Here is a tiny trained network, its code and every weight. The questions are about switching its units off for an input and a target symbol, where a switched-off unit gives its printed mean instead of its output.

import numpy as np


def w(rows, s, z=0):
    codes = np.array(rows[::2]) - 128.0
    scale = np.full(codes.shape[1], s)
    scale[-1] = z or s
    return codes * scale


def norm(h):
    return h / np.sqrt((h * h).mean(-1, keepdims=True) + 1e-5)


def f(y):
    return y / 2 * (1 + np.tanh(0.7978845608 * (y + 0.044715 * y**3)))


def softmax(a):
    e = np.exp(a - a.max(-1, keepdims=True))
    return e / e.sum(-1, keepdims=True)


def log_softmax(a):
    a = a - a.max(-1, keepdims=True)
    return a - np.log(np.exp(a).sum(-1, keepdims=True))


def net(x, mask):
    ids = ['αβγδεημξπστψω'.index(c) for c in x.split()]
    T = len(ids)
    res = E[ids] + P[:T]
    r = norm(res)
    for j in range(2):
        rows = slice(2 * j, 2 * j + 2)
        q, k, v = (r @ M[0][rows].T for M in (Q, K, V))
        z = softmax(np.where(np.tri(T) > 0, q @ k.T / 2**0.5, -1e9)) @ v
        o = O[0][rows]
        res = res + np.where(mask[j], z, o[:, -1]) @ o[:, :-1]
    y = f(norm(res) @ A[0][:, :-1].T + A[0][:, -1])
    res = res + np.where(mask[2:14], y, B[0][:, -1]) @ B[0][:, :-1]
    return log_softmax(norm(res)[-1] @ U[:, :-1].T + U[:, -1])


Q, K, V, O, A, B = {}, {}, {}, {}, {}, {}
E = w([
[152,208,44,199,97,142,56,178,165],'α',
[177,88,214,90,80,194,58,158,144],'β',
[161,159,114,149,155,123,130,102,56],'γ',
[254,146,76,236,208,143,188,107,143],'δ',
[177,67,104,158,124,84,150,182,104],'ε',
[112,229,135,113,105,146,162,124,95],'η',
[156,81,53,197,91,122,112,176,164],'μ',
[175,43,86,178,149,90,154,76,195],'ξ',
[158,166,181,195,95,99,79,123,65],'π',
[93,72,113,86,101,59,5,129,165],'σ',
[138,193,111,132,65,208,108,149,108],'τ',
[52,155,195,162,134,202,116,89,86],'ψ',
[121,85,145,154,146,127,129,99,68],'ω',
],0.0084)
P = w([
[189,137,127,42,159,108,124,89,181],'0',
[68,136,91,253,75,88,155,118,42],'1',
[121,106,57,193,78,98,144,123,67],'2',
[138,134,82,204,118,116,137,89,66],'3',
[153,127,70,185,78,106,108,93,74],'4',
[167,144,118,228,125,77,112,69,109],'5',
],0.0061)
Q[0] = w([
[161,108,33,177,96,123,94,84,107],'head 0',
[167,165,89,253,88,70,58,99,48],'head 0',
[176,156,89,192,133,19,129,129,113],'head 1',
[133,133,141,168,37,151,32,110,88],'head 1',
],0.0055)
K[0] = w([
[187,170,224,61,196,127,131,124,165],'head 0',
[178,139,186,27,167,188,109,122,206],'head 0',
[171,252,95,73,186,114,144,72,139],'head 1',
[233,145,171,99,90,114,49,89,118],'head 1',
],0.0048)
V[0] = w([
[191,183,27,148,2,147,68,228,177],'head 0',
[25,36,182,114,164,37,38,152,192],'head 0',
[80,176,212,33,95,190,60,103,89],'head 1',
[57,207,21,171,208,169,165,121,219],'head 1',
],0.0049)
O[0] = w([
[84,138,187,73,126,193,36,194,153,166],'head 0',
[88,61,154,176,58,109,87,43,174,8],'head 0',
[31,163,29,168,214,153,188,80,215,132],'head 1',
[121,139,65,22,1,128,133,90,132,5],'head 1',
],0.007,0.0025)
A[0] = w([
[154,40,208,116,135,74,132,137,125,30],'neuron 0',
[188,188,62,87,112,25,151,70,122,163],'neuron 1',
[109,73,117,146,91,134,249,82,135,68],'neuron 2',
[64,120,116,190,72,173,129,114,94,250],'neuron 3',
[83,130,127,68,173,133,86,191,163,168],'neuron 4',
[160,90,79,140,187,129,159,128,85,86],'neuron 5',
[194,99,85,71,137,55,89,87,144,82],'neuron 6',
[134,105,176,109,214,201,99,152,167,140],'neuron 7',
[186,147,143,83,176,125,155,52,178,174],'neuron 8',
[138,157,106,136,156,165,137,254,114,68],'neuron 9',
[100,192,99,69,73,183,195,117,130,199],'neuron 10',
[74,71,108,108,187,156,94,110,152,47],'neuron 11',
],0.0058,0.0023)
B[0] = w([
[126,166,107,158,104,32,171,168,145,157],'neuron 0',
[3,114,137,116,86,143,157,91,90,233],'neuron 1',
[134,136,65,176,66,179,230,52,150,159],'neuron 2',
[193,116,184,65,148,71,92,96,238,251],'neuron 3',
[145,147,93,122,120,204,172,89,196,187],'neuron 4',
[86,195,105,125,182,105,98,168,83,204],'neuron 5',
[162,112,47,107,86,116,181,109,72,152],'neuron 6',
[120,62,180,197,119,201,194,108,186,187],'neuron 7',
[59,122,175,145,37,120,102,145,34,136],'neuron 8',
[135,159,119,78,156,159,148,42,190,236],'neuron 9',
[100,59,78,171,93,8,158,150,165,160],'neuron 10',
[231,146,117,232,101,192,161,66,140,121],'neuron 11',
],0.0046,0.0029)
U = w([
[91,157,142,39,84,160,59,190,149,127],'α',
[123,68,198,180,174,174,171,148,162,26],'β',
[91,166,68,122,192,82,147,122,27,66],'γ',
[187,139,134,58,84,120,166,118,53,154],'δ',
[168,84,178,136,116,63,110,215,98,215],'ε',
[64,180,63,98,156,68,188,173,146,183],'η',
[115,83,178,105,69,149,107,203,117,103],'μ',
[144,114,148,116,51,45,163,102,103,17],'ξ',
[128,159,153,189,218,94,123,163,137,77],'π',
[94,43,147,157,64,87,91,3,181,250],'σ',
[104,178,100,83,174,185,168,195,191,161],'τ',
[89,114,78,166,92,138,226,43,128,186],'ψ',
[112,85,97,182,121,83,194,63,90,22],'ω',
],0.0055,0.0014)

Each question gives the input, a string of symbols that net reads in full, and the target symbol t.
The units are the heads (2 rows each of Q, K, V and O) and the neurons (one row each of A and B). Each row of codes is followed by its name. A weight is (code - 128) times the scale printed after its matrix; where a second scale follows, it is the last column's (O, A, B and U).
mask holds one flag per unit, heads first, then neurons. A switched-off unit (its flag False) gives its mean, the last column of its rows in O or B, instead of its output. The means were averaged over made-up inputs and are rounded, as every weight is.
A unit's drop is (log p(t) with every unit on - log p(t) with that unit switched off) / (log p(t) with every unit on - log p(t) with every unit switched off).
The circuit of an input: a set's keep is (log p(t) with only the set's units on - log p(t) with every unit switched off) / (log p(t) with every unit on - log p(t) with every unit switched off). Starting from the 12 units with the biggest drops (on a tie, the unit counted first), units are removed one at a time, each time the one whose removal leaves the highest keep (on an exact tie, the one counted first), for as long as the keep stays at least 0.8.
units of the circuit, in order: the units of the circuit, biggest drop first
heads that matter: for each layer, one digit per head in row order, 1 if its drop is at least 0.15 and else 0, layers parted by /
drop when u is switched off: that unit's drop, to one decimal
input ε σ σ ω ξ, target ε: heads that matter => 01
input σ ε τ ω σ ε, target σ: heads that matter => 10
input α η η, target α: heads that matter => 11
input σ μ π, target σ: units of the circuit, in order => head 0
input δ μ τ σ δ, target δ: heads that matter => 01
input γ σ η ψ ε, target γ: heads that matter => 00
input τ μ γ σ, target τ: units of the circuit, in order => head 0; neuron 4
input γ ε ε ω π, target γ: heads that matter => 10
input τ α α α, target τ: heads that matter => 10
input β ω η σ β, target β: heads that matter => 01
input ε ξ ω, target ε: heads that matter => 01
input σ σ α ξ, target σ: heads that matter => 10
input τ ε ψ, target τ: heads that matter => 10
input π π ω π γ, target π: units of the circuit, in order => head 1
input τ ω ε τ, target τ: units of the circuit, in order => head 0; head 1; neuron 9
input η μ ε, target η: units of the circuit, in order => head 1; head 0
input τ ε δ π ε, target τ: units of the circuit, in order => head 0; neuron 9
input σ ξ ψ γ σ δ, target σ: drop when head 0 is switched off => 1.3
input σ ψ ξ ω, target σ: drop when head 0 is switched off => 1.4
input α π ε ε α, target α: units of the circuit, in order => head 0
input α σ τ α, target α: drop when head 1 is switched off => 0.3
input π σ σ σ μ, target π: drop when head 1 is switched off => 0.5
